Below is a small trained network, with its code and all its weights. Each question gives an input and a class and asks what happens when units are switched off, that is, made to give their printed mean instead of their output.

import numpy as np


def w(rows, s, z=0):
    codes = np.array(rows[::2]) - 128.0
    scale = np.full(codes.shape[1], s)
    scale[-1] = z or s
    return codes * scale


def f(y):
    return y / 2 * (1 + np.tanh(0.7978845608 * (y + 0.044715 * y**3)))


def log_softmax(a):
    a = a - a.max(-1, keepdims=True)
    return a - np.log(np.exp(a).sum(-1, keepdims=True))


def net(x, mask):
    res = np.array(x, float).reshape(1, 4) / 4 @ E
    y = f(res @ A[0][:, :-1].T + A[0][:, -1])
    res = res + np.where(mask, y, B[0][:, -1]) @ B[0][:, :-1]
    return log_softmax(res[-1] @ U[:, :-1].T + U[:, -1])


A, B = {}, {}
E = w([
[129,147,55,153,53,176,206,143,2,69,88,83],'x0',
[129,128,125,130,128,130,127,132,131,128,133,126],'x1',
[132,98,242,209,108,5,180,183,80,163,132,92],'x2',
[125,33,103,88,200,96,65,107,22,115,226,57],'x3',
],0.012)
A[0] = w([
[111,137,68,159,98,137,164,169,41,70,85,92,157],'N0',
[141,136,112,171,96,135,127,150,70,96,132,114,27],'N1',
[189,115,81,92,182,141,105,112,159,128,146,150,68],'N2',
[135,84,161,105,198,63,88,131,143,186,192,111,64],'N3',
[153,145,99,106,139,119,165,109,157,127,104,87,69],'N4',
[124,215,48,157,85,192,207,111,172,90,52,170,148],'N5',
[119,63,183,130,203,23,126,158,131,196,186,93,110],'N6',
[113,139,168,106,182,114,47,129,201,169,111,161,73],'N7',
[106,212,54,63,66,233,182,105,129,71,66,152,135],'N8',
[115,179,159,119,108,95,155,128,157,142,89,151,48],'N9',
[125,131,172,146,99,105,175,126,115,159,104,82,26],'N10',
[118,134,125,168,161,160,109,158,126,144,118,172,79],'N11',
[110,135,188,120,199,125,34,80,249,195,151,172,123],'N12',
[119,102,142,113,172,86,99,130,94,144,159,116,158],'N13',
[142,121,142,77,170,109,84,169,201,211,148,195,204],'N14',
[130,168,141,136,81,127,180,148,186,157,79,167,222],'N15',
[106,46,97,80,173,116,59,113,58,101,158,43,34],'N16',
[101,171,37,55,176,194,79,59,151,121,131,161,198],'N17',
[129,45,147,132,158,47,85,145,101,178,183,130,82],'N18',
[132,186,175,152,129,136,194,133,157,141,82,132,144],'N19',
[107,81,106,84,149,136,105,107,72,109,196,105,7],'N20',
[106,195,157,175,85,125,161,138,211,147,44,170,111],'N21',
[118,134,117,147,89,141,162,133,43,79,93,78,14],'N22',
[130,93,190,151,139,85,104,143,130,167,189,143,33],'N23',
[91,131,76,70,145,211,59,64,153,98,140,156,64],'N24',
[115,191,172,182,84,114,164,127,202,143,51,186,63],'N25',
[142,143,179,168,81,103,148,151,94,177,123,104,16],'N26',
[126,113,180,196,119,49,224,211,94,180,120,127,158],'N27',
[117,115,206,209,104,78,167,198,93,128,127,119,54],'N28',
[111,73,73,104,193,113,125,108,73,110,203,89,126],'N29',
[157,145,151,69,116,116,126,60,106,150,135,132,54],'N30',
],0.012,0.014)
B[0] = w([
[178,176,100,77,92,140,179,179,102,156,113,194,211],'N0',
[139,83,155,125,138,60,38,56,190,162,181,59,148],'N1',
[157,114,113,93,119,123,118,122,151,119,143,90,163],'N2',
[87,92,155,176,147,150,135,149,146,47,87,127,201],'N3',
[116,119,130,153,125,125,128,153,137,116,133,130,127],'N4',
[91,123,157,177,158,169,206,204,125,107,71,168,221],'N5',
[55,82,182,202,188,191,115,170,184,52,82,99,232],'N6',
[220,202,60,49,60,155,176,165,65,126,96,153,198],'N7',
[67,145,171,170,161,189,189,203,114,68,52,184,226],'N8',
[100,103,133,132,138,97,109,98,157,108,129,88,151],'N9',
[213,176,94,64,89,168,183,159,78,195,122,197,148],'N10',
[141,123,150,128,139,118,129,149,150,140,140,151,129],'N11',
[207,187,67,53,65,109,131,84,58,202,177,151,255],'N12',
[55,75,153,184,173,159,137,165,167,65,93,103,191],'N13',
[140,78,127,134,123,58,92,61,145,152,192,84,236],'N14',
[198,200,53,69,75,172,174,165,78,102,68,143,210],'N15',
[223,189,67,46,51,92,135,80,86,224,176,155,205],'N16',
[208,182,83,70,73,114,143,105,86,196,155,146,246],'N17',
[52,80,166,191,174,153,146,180,156,56,88,91,203],'N18',
[149,153,87,93,104,134,118,95,132,117,127,135,178],'N19',
[218,233,72,43,73,131,192,172,29,223,138,220,168],'N20',
[150,131,139,110,117,68,92,70,135,190,194,90,205],'N21',
[170,73,163,126,122,17,34,27,194,161,253,23,170],'N22',
[50,95,182,200,192,138,138,161,137,143,129,139,170],'N23',
[91,75,178,160,185,56,16,51,195,179,174,28,203],'N24',
[87,86,174,179,171,48,60,55,174,148,222,93,194],'N25',
[223,180,65,48,76,171,195,188,72,159,90,203,155],'N26',
[161,100,127,123,102,72,59,44,148,154,190,62,230],'N27',
[212,179,77,62,84,91,130,109,88,217,170,166,192],'N28',
[142,100,134,117,122,75,84,58,148,132,165,72,212],'N29',
[119,140,130,113,126,143,140,151,146,146,149,120,127],'N30',
],0.012,0.027)
U = w([
[165,186,102,85,111,131,166,125,91,145,120,182,35],'0',
[124,95,139,125,142,83,50,81,145,138,166,67,254],'1',
[7,91,171,196,192,215,181,188,139,55,22,160,124],'2',
],0.015,0.0037)

Each question gives the input, the list of numbers given to net, and the class t.
The units are the neurons (one row each of A and B). Each row of codes is followed by its name. A weight is (code - 128) times the scale printed after its matrix; where a second scale follows, it is the last column's (A, B and U).
mask holds one flag per neuron, in row order. A switched-off neuron (its flag False) gives its mean, the last column of its row in B, instead of its output. The means were averaged over made-up inputs and are rounded, as every weight is.
A unit's drop is (log p(t) with every unit on - log p(t) with that unit switched off) / (log p(t) with every unit on - log p(t) with every unit switched off).
unit that matters most: the unit with the biggest drop
k most important neurons: the k neurons with the biggest drops, biggest first
drop when u is switched off: that unit's drop, to one decimal
input [-1,-4,1,-7], class 1: 2 most important neurons : (N25, N21)
input [2,-3,-6,8], class 0: unit that matters most : N20
input [-5,5,6,-8], class 1: 2 most important neurons : (N25, N27)
input [4,-3,0,7], class 0: 3 most important neurons : (N20, N16, N24)
input [7,-6,4,1], class 1: 4 most important neurons : (N22, N27, N1, N7)
input [-1,-2,2,-6], class 1: 2 most important neurons : (N25, N21)
input [4,-7,-4,8], class 0: 2 most important neurons : (N20, N16)
input [5,-8,-3,-1], class 2: 2 most important neurons : (N8, N12)
input [8,1,-2,8], class 0: 2 most important neurons : (N20, N0)
input [-6,-6,-5,0], class 0: 2 most important neurons : (N7, N12)
input [1,-4,8,0], class 0: 2 most important neurons : (N26, N28)
input [0,-6,2,-6], class 1: 4 most important neurons : (N25, N21, N7, N0)
input [8,2,-2,-5], class 2: 2 most important neurons : (N8, N5)
input [-8,2,4,2], class 2: unit that matters most : N6
input [8,-3,0,-2], class 2: 3 most important neurons : (N8, N12, N5)
input [6,8,0,-3], class 2: drop when N5 is switched off : 0.2
input [3,-3,-7,7], class 0: drop when N20 is switched off : 3.8
input [2,-5,-5,6], class 0: drop when N24 is switched off : 0.0
input [-7,-5,3,8], class 2: drop when N6 is switched off : 0.2
input [-8,4,2,1], class 2: unit that matters most : N6
